Here is a tiny trained network, its code and every weight. The questions are about switching its units off for an input and a class, where a switched-off unit gives its printed mean instead of its output.

import numpy as np


def w(rows, s, z=0):
    codes = np.array(rows[::2]) - 128.0
    scale = np.full(codes.shape[1], s)
    scale[-1] = z or s
    return codes * scale


def norm(h):
    return h / np.sqrt((h * h).mean(-1, keepdims=True) + 1e-5)


def f(y):
    return np.maximum(y, 0)


def log_softmax(a):
    a = a - a.max(-1, keepdims=True)
    return a - np.log(np.exp(a).sum(-1, keepdims=True))


def net(x, mask):
    res = np.array(x, float).reshape(1, 8) / 4 @ E
    u = 0
    for l in range(3):
        y = f(norm(res) @ A[l][:, :-1].T + A[l][:, -1])
        res = res + np.where(mask[u : u + 12], y, B[l][:, -1]) @ B[l][:, :-1]
        u += 12
    return log_softmax(norm(res)[-1] @ U[:, :-1].T + U[:, -1])


A, B = {}, {}
E = w([
[85,78,51,78,36,89,7,173],'x0',
[58,173,110,221,159,101,112,119],'x1',
[181,57,156,82,33,5,137,3],'x2',
[106,106,112,131,69,134,231,219],'x3',
[138,189,156,164,88,221,48,25],'x4',
[109,169,192,117,54,132,96,22],'x5',
[62,204,42,89,183,96,143,108],'x6',
[179,85,71,211,189,53,152,167],'x7',
],0.0052)
A[0] = w([
[138,197,207,148,100,248,168,153,83],'0.n0',
[157,145,87,8,175,132,124,101,13],'0.n1',
[119,133,227,168,173,146,63,139,70],'0.n2',
[119,191,173,168,147,70,153,78,63],'0.n3',
[120,126,42,110,120,98,73,121,69],'0.n4',
[168,114,89,55,80,142,81,128,147],'0.n5',
[93,138,135,217,167,160,119,97,118],'0.n6',
[173,126,86,89,197,154,75,137,129],'0.n7',
[126,140,109,151,135,163,34,187,129],'0.n8',
[195,193,199,171,111,214,89,2,102],'0.n9',
[93,78,168,123,188,154,122,96,54],'0.n10',
[121,97,134,126,168,59,193,115,1],'0.n11',
],0.0072,0.0019)
B[0] = w([
[71,122,187,185,66,95,93,124,219],'0.n0',
[115,112,124,190,162,55,114,161,164],'0.n1',
[142,117,82,127,125,114,165,104,175],'0.n2',
[83,163,82,76,54,146,29,136,172],'0.n3',
[87,168,69,119,82,59,132,107,169],'0.n4',
[194,99,8,76,189,149,108,40,187],'0.n5',
[153,107,80,109,133,9,117,159,184],'0.n6',
[72,179,126,182,173,164,132,128,170],'0.n7',
[159,93,105,128,142,180,95,119,189],'0.n8',
[122,204,166,94,96,141,253,204,253],'0.n9',
[94,123,123,183,189,211,141,112,144],'0.n10',
[194,104,93,37,129,163,131,136,164],'0.n11',
],0.0062,0.0067)
A[1] = w([
[115,118,88,88,131,138,132,176,44],'1.n0',
[208,110,124,99,73,228,185,175,162],'1.n1',
[229,170,194,109,148,145,123,62,173],'1.n2',
[214,80,121,136,160,218,156,170,218],'1.n3',
[60,85,132,133,123,77,125,197,146],'1.n4',
[131,152,187,173,130,194,140,41,107],'1.n5',
[73,146,204,190,64,142,169,13,187],'1.n6',
[193,2,135,124,87,54,213,99,8],'1.n7',
[193,108,91,134,165,79,86,129,183],'1.n8',
[127,167,65,126,102,129,77,188,181],'1.n9',
[156,153,104,192,175,92,195,180,112],'1.n10',
[78,97,46,133,173,116,185,154,127],'1.n11',
],0.0068,0.0016)
B[1] = w([
[131,208,197,174,116,206,111,135,172],'1.n0',
[82,108,136,125,75,118,180,103,241],'1.n1',
[142,166,198,162,43,133,165,178,198],'1.n2',
[55,204,83,85,127,102,77,87,220],'1.n3',
[124,100,208,84,90,117,170,137,196],'1.n4',
[128,247,177,41,148,69,133,235,190],'1.n5',
[96,133,155,64,105,82,184,169,253],'1.n6',
[254,82,32,102,95,129,110,174,233],'1.n7',
[169,151,137,159,127,146,148,113,203],'1.n8',
[94,100,162,89,138,174,123,30,226],'1.n9',
[136,104,139,126,148,117,23,130,231],'1.n10',
[138,120,212,122,126,65,100,163,231],'1.n11',
],0.0062,0.0047)
A[2] = w([
[95,85,108,93,126,204,115,88,252],'2.n0',
[64,107,59,64,136,95,85,147,158],'2.n1',
[141,183,181,137,133,146,149,87,177],'2.n2',
[175,158,153,110,112,121,150,145,200],'2.n3',
[155,80,161,127,82,111,174,130,175],'2.n4',
[100,97,112,164,62,152,132,124,126],'2.n5',
[127,70,108,144,245,113,126,162,140],'2.n6',
[104,132,158,110,124,162,194,168,151],'2.n7',
[80,125,112,173,124,79,153,110,138],'2.n8',
[214,27,103,48,160,173,154,117,243],'2.n9',
[147,97,106,106,114,42,119,103,211],'2.n10',
[73,164,126,183,186,113,109,169,246],'2.n11',
],0.011,0.0018)
B[2] = w([
[190,144,164,180,78,223,90,152,187],'2.n0',
[83,202,129,144,159,124,231,70,252],'2.n1',
[47,172,202,86,78,94,170,182,210],'2.n2',
[112,114,126,84,55,59,158,224,236],'2.n3',
[138,114,96,88,106,127,18,210,235],'2.n4',
[160,80,79,171,90,129,46,72,172],'2.n5',
[132,180,198,108,181,154,19,95,209],'2.n6',
[10,109,211,32,62,90,100,123,246],'2.n7',
[174,71,106,131,174,91,198,13,164],'2.n8',
[149,148,32,146,53,162,146,170,248],'2.n9',
[186,92,125,178,198,78,197,145,240],'2.n10',
[255,94,156,108,110,48,124,162,254],'2.n11',
],0.0066,0.0061)
U = w([
[252,49,42,124,73,91,131,161,143],'0',
[62,173,219,41,67,82,159,179,150],'1',
[109,133,99,135,210,31,211,41,137],'2',
[64,25,189,161,95,195,66,125,96],'3',
[84,20,174,206,218,220,240,134,6],'4',
[100,180,87,154,113,255,94,47,133],'5',
[175,149,203,143,246,101,13,154,137],'6',
[86,3,173,182,220,222,234,122,17],'7',
],0.014,0.019)

Each question gives the input, the list of numbers given to net, and the class t.
The units are the neurons (one row each of A and B). Each row of codes is followed by its name. A weight is (code - 128) times the scale printed after its matrix; where a second scale follows, it is the last column's (A, B and U).
mask holds one flag per neuron, layer by layer. A switched-off neuron (its flag False) gives its mean, the last column of its row in B, instead of its output. The means were averaged over made-up inputs and are rounded, as every weight is.
A unit's drop is (log p(t) with every unit on - log p(t) with that unit switched off) / (log p(t) with every unit on - log p(t) with every unit switched off).
The circuit of an input: a set's keep is (log p(t) with only the set's units on - log p(t) with every unit switched off) / (log p(t) with every unit on - log p(t) with every unit switched off). Starting from the 12 units with the biggest drops (on a tie, the unit counted first), units are removed one at a time, each time the one whose removal leaves the highest keep (on an exact tie, the one counted first), for as long as the keep stays at least 0.8.
units of the circuit, in order: the units of the circuit, biggest drop first
most important unit: the unit with the biggest drop
top k neurons: the k neurons with the biggest drops, biggest first
top k neurons in layer l: the k neurons of layer l with the biggest drops, biggest first
drop of u: that unit's drop, to one decimal
input [-5,-5,6,4,4,-6,3,-1], class 0: units of the circuit, in order -> [1.n7]
input [-2,8,4,0,3,-1,8,-5], class 2: units of the circuit, in order -> [2.n8; 2.n7]
input [3,4,-5,-4,-1,3,7,5], class 2: units of the circuit, in order -> [2.n1; 2.n8]
input [1,3,-8,5,2,-6,6,-5], class 6: top 2 neurons -> [0.n9; 1.n6]
input [6,0,-5,3,-3,8,3,7], class 2: top 2 neurons -> [0.n4; 0.n9]
input [-7,-6,0,7,-6,4,-7,1], class 0: top 2 neurons -> [1.n7; 0.n9]
input [-6,-7,-7,5,1,-2,7,7], class 6: top 2 neurons -> [0.n9; 1.n10]
input [6,-8,-7,6,1,-3,-4,7], class 5: top 2 neurons -> [0.n9; 1.n3]
input [1,4,-4,6,-1,-1,-6,4], class 6: top 2 neurons -> [0.n9; 1.n10]
input [-7,-8,5,2,-3,-3,2,-6], class 0: top 2 neurons -> [1.n7; 0.n9]
input [7,-1,-2,-4,-6,1,3,2], class 2: top 2 neurons -> [0.n4; 2.n1]
input [8,-8,-5,4,0,-5,7,-2], class 5: top 2 neurons -> [0.n5; 0.n9]
input [1,-3,-2,2,0,-8,-7,-8], class 3: top 2 neurons in layer 0 -> [0.n0; 0.n9]
input [6,-4,-4,-7,1,5,2,6], class 5: most important unit -> 0.n8
input [0,-1,1,-2,-8,-7,8,4], class 6: drop of 2.n6 -> 0.6
input [5,-4,-7,6,2,0,-5,-7], class 3: drop of 0.n0 -> 0.3
input [-5,2,1,-3,-3,-4,1,5], class 6: drop of 2.n6 -> 0.3
input [5,4,-8,6,7,-3,-1,2], class 3: drop of 0.n9 -> -0.2
